Below are the code and all the weights of a small trained network. Each question names an input and a class and asks about switching units off, where a switched-off unit gives its printed mean instead of its output.

import numpy as np


def w(rows, s, z=0):
    codes = np.array(rows[::2]) - 128.0
    scale = np.full(codes.shape[1], s)
    scale[-1] = z or s
    return codes * scale


def norm(h):
    return h / np.sqrt((h * h).mean(-1, keepdims=True) + 1e-5)


def f(y):
    return np.maximum(y, 0)


def log_softmax(a):
    a = a - a.max(-1, keepdims=True)
    return a - np.log(np.exp(a).sum(-1, keepdims=True))


def net(x, mask):
    res = np.array(x, float).reshape(1, 7) / 4 @ E
    u = 0
    for l in range(3):
        y = f(norm(res) @ A[l][:, :-1].T + A[l][:, -1])
        res = res + np.where(mask[u : u + 11], y, B[l][:, -1]) @ B[l][:, :-1]
        u += 11
    return log_softmax(norm(res)[-1] @ U[:, :-1].T + U[:, -1])


A, B = {}, {}
E = w([
[157,150,79,226,141,210,128,137,149,76],'x0',
[187,252,132,59,114,209,145,175,126,198],'x1',
[131,128,128,130,123,127,129,124,126,128],'x2',
[80,34,191,126,100,200,248,251,132,134],'x3',
[113,94,190,151,179,228,77,52,98,205],'x4',
[130,129,131,128,134,128,123,128,131,127],'x5',
[189,78,99,191,110,89,52,255,90,218],'x6',
],0.0028)
A[0] = w([
[135,179,94,130,130,121,118,69,11,76,40],'0.n1',
[199,120,61,63,157,80,155,152,193,106,5],'0.n2',
[138,47,2,185,100,169,137,84,185,95,107],'0.n3',
[124,104,160,167,149,149,52,150,65,194,92],'0.n4',
[132,96,180,64,91,54,160,82,112,135,93],'0.n5',
[140,4,166,169,180,108,115,34,140,152,85],'0.n6',
[178,210,138,142,126,136,156,119,119,172,27],'0.n7',
[48,197,142,53,100,95,98,153,108,213,104],'0.n8',
[142,200,59,192,140,247,131,175,126,79,19],'0.n9',
[136,180,165,133,143,92,8,54,66,149,77],'0.n10',
[121,157,161,122,62,113,137,216,151,67,83],'0.n11',
],0.0036,0.0023)
B[0] = w([
[127,103,91,130,187,96,121,150,214,157,173],'0.n1',
[65,181,91,145,130,117,197,146,64,148,157],'0.n2',
[131,139,205,136,144,101,62,142,124,107,215],'0.n3',
[161,138,115,107,169,110,185,75,67,109,213],'0.n4',
[139,127,210,148,132,102,90,120,124,120,209],'0.n5',
[91,169,103,116,70,176,134,179,59,80,226],'0.n6',
[128,141,108,68,93,183,88,167,121,107,166],'0.n7',
[160,134,187,128,73,115,101,121,127,101,225],'0.n8',
[170,185,254,175,98,67,91,107,148,124,201],'0.n9',
[35,122,128,152,152,133,148,176,194,201,253],'0.n10',
[99,186,91,164,146,107,157,59,87,208,206],'0.n11',
],0.0047,0.0025)
A[1] = w([
[173,84,91,145,161,126,60,169,72,176,141],'1.n1',
[68,134,141,81,147,162,157,42,201,76,101],'1.n2',
[94,172,157,48,127,213,179,28,186,73,117],'1.n3',
[190,118,85,161,67,131,67,190,106,205,78],'1.n4',
[178,164,188,41,150,174,194,184,161,160,80],'1.n5',
[73,110,76,144,136,98,65,99,136,118,96],'1.n6',
[103,137,54,12,59,148,154,121,122,187,159],'1.n7',
[120,58,144,105,171,254,116,79,101,140,1],'1.n8',
[100,67,191,156,106,188,222,169,133,144,135],'1.n9',
[154,96,81,136,120,41,161,154,123,47,147],'1.n10',
[110,68,66,127,117,106,101,166,122,193,132],'1.n11',
],0.0046,0.0021)
B[1] = w([
[176,116,127,113,172,115,253,96,139,106,191],'1.n1',
[250,81,119,160,165,88,171,170,90,149,222],'1.n2',
[237,56,104,139,171,115,148,189,76,133,252],'1.n3',
[189,77,128,88,187,120,147,66,116,34,200],'1.n4',
[104,102,103,108,85,171,73,101,121,71,221],'1.n5',
[141,94,103,87,102,201,108,169,157,132,178],'1.n6',
[124,116,132,244,147,155,79,128,147,85,194],'1.n7',
[98,201,107,172,94,103,168,70,78,210,168],'1.n8',
[100,154,70,114,191,75,97,93,243,158,240],'1.n9',
[82,199,113,136,143,202,167,83,48,143,194],'1.n10',
[204,127,151,138,150,136,141,63,146,87,172],'1.n11',
],0.0045,0.0042)
A[2] = w([
[48,64,113,138,132,131,129,158,112,65,12],'2.n1',
[104,86,136,116,114,150,177,156,248,160,4],'2.n2',
[139,202,34,129,122,78,143,122,153,91,196],'2.n3',
[144,138,136,156,151,151,102,51,105,230,156],'2.n4',
[80,66,122,168,167,62,141,78,123,71,195],'2.n5',
[163,143,62,115,146,65,90,87,210,160,199],'2.n6',
[155,132,202,166,133,150,124,148,130,142,150],'2.n7',
[117,95,206,48,102,64,107,111,102,169,89],'2.n8',
[141,149,118,255,182,169,90,111,156,126,157],'2.n9',
[130,138,92,80,100,199,85,143,104,92,54],'2.n10',
[172,189,116,92,125,179,119,153,153,147,76],'2.n11',
],0.0056,0.0017)
B[2] = w([
[139,99,112,92,79,156,3,74,88,140,163],'2.n1',
[99,110,58,119,223,105,48,129,220,198,164],'2.n2',
[48,94,147,120,120,109,153,103,89,191,219],'2.n3',
[55,121,60,106,90,87,171,178,89,110,214],'2.n4',
[181,163,131,90,96,211,79,156,122,153,255],'2.n5',
[120,63,143,143,164,210,150,170,196,142,208],'2.n6',
[114,168,156,148,122,67,131,77,125,74,175],'2.n7',
[133,234,156,236,108,106,134,132,207,51,183],'2.n8',
[103,160,168,84,86,64,153,143,172,134,244],'2.n9',
[137,106,97,108,72,155,53,95,101,153,145],'2.n10',
[82,29,131,139,93,184,33,109,88,89,172],'2.n11',
],0.0051)
U = w([
[254,78,143,126,212,135,204,137,97,115,204],'0',
[60,106,88,106,187,151,103,161,249,211,254],'1',
[126,118,128,98,49,219,19,123,67,108,40],'2',
[38,191,95,132,100,93,217,129,36,172,80],'3',
[136,221,235,186,106,80,109,143,215,68,11],'4',
],0.0088,0.00097)

Each question gives the input, the list of numbers given to net, and the class t.
The units are the neurons (one row each of A and B). Each row of codes is followed by its name. A weight is (code - 128) times the scale printed after its matrix; where a second scale follows, it is the last column's (A, B and U).
mask holds one flag per neuron, layer by layer. A switched-off neuron (its flag False) gives its mean, the last column of its row in B, instead of its output. The means were averaged over made-up inputs and are rounded, as every weight is.
A unit's drop is (log p(t) with every unit on - log p(t) with that unit switched off) / (log p(t) with every unit on - log p(t) with every unit switched off).
The circuit of an input: a set's keep is (log p(t) with only the set's units on - log p(t) with every unit switched off) / (log p(t) with every unit on - log p(t) with every unit switched off). Starting from the 12 units with the biggest drops (on a tie, the unit counted first), units are removed one at a time, each time the one whose removal leaves the highest keep (on an exact tie, the one counted first), for as long as the keep stays at least 0.8.
units of the circuit, in order: the units of the circuit, biggest drop first
most important unit: the unit with the biggest drop
top k neurons: the k neurons with the biggest drops, biggest first
k most important neurons of layer l: the k neurons of layer l with the biggest drops, biggest first
input [-7,3,7,6,-6,-7,-3], class 4: most important unit => 0.n5
input [4,7,4,-7,8,4,6], class 3: units of the circuit, in order => 2.n4; 2.n5
input [-4,-2,4,-5,6,5,-5], class 3: top 3 neurons => 2.n4; 1.n9; 0.n6
input [5,-7,3,6,3,-6,-3], class 2: 2 most important neurons of layer 1 => 1.n1; 1.n6
input [7,-2,-3,6,-1,-5,2], class 4: 2 most important neurons of layer 0 => 0.n9; 0.n3
input [-7,-5,4,7,-7,8,-3], class 1: units of the circuit, in order => 1.n9; 2.n2
input [3,5,-6,-4,-4,7,2], class 2: top 3 neurons => 1.n9; 2.n11; 0.n7
input [4,-7,-1,6,-5,5,0], class 2: 2 most important neurons of layer 2 => 2.n1; 2.n5
input [7,-8,-6,8,-5,2,0], class 1: 2 most important neurons of layer 1 => 1.n9; 1.n5
input [-5,7,-6,6,8,-6,-8], class 0: top 2 neurons => 1.n3; 1.n2
input [-4,-8,-7,2,-6,-6,6], class 2: units of the circuit, in order => 2.n5; 2.n1; 1.n10
input [5,-1,-8,-8,-6,-4,-4], class 1: top 2 neurons => 2.n6; 0.n1
input [5,5,-6,-5,0,-5,5], class 0: top 2 neurons => 1.n4; 1.n1
input [8,2,-5,3,5,1,-2], class 4: units of the circuit, in order => 0.n9
input [-2,-5,7,-8,-6,2,0], class 1: units of the circuit, in order => 2.n6; 0.n10
input [-8,3,2,6,7,-6,5], class 4: 2 most important neurons of layer 0 => 0.n8; 0.n11
input [8,3,-8,6,2,0,-2], class 4: top 2 neurons => 0.n9; 0.n10
input [4,2,2,-1,4,6,4], class 0: 3 most important neurons of layer 1 => 1.n1; 1.n4; 1.n7
input [4,-4,-6,1,-4,3,-4], class 0: top 3 neurons => 1.n2; 1.n5; 2.n4
input [-1,3,6,3,1,3,3], class 0: most important unit => 1.n4
input [5,-1,-6,-1,6,-2,-5], class 3: units of the circuit, in order => 1.n8; 2.n4
input [-8,8,-3,-6,-5,-2,3], class 2: 2 most important neurons of layer 1 => 1.n9; 1.n7
input [-7,-1,0,-6,1,4,-7], class 0: top 2 neurons => 1.n2; 1.n3
input [7,5,5,3,-7,-2,5], class 3: units of the circuit, in order => 2.n3; 0.n11
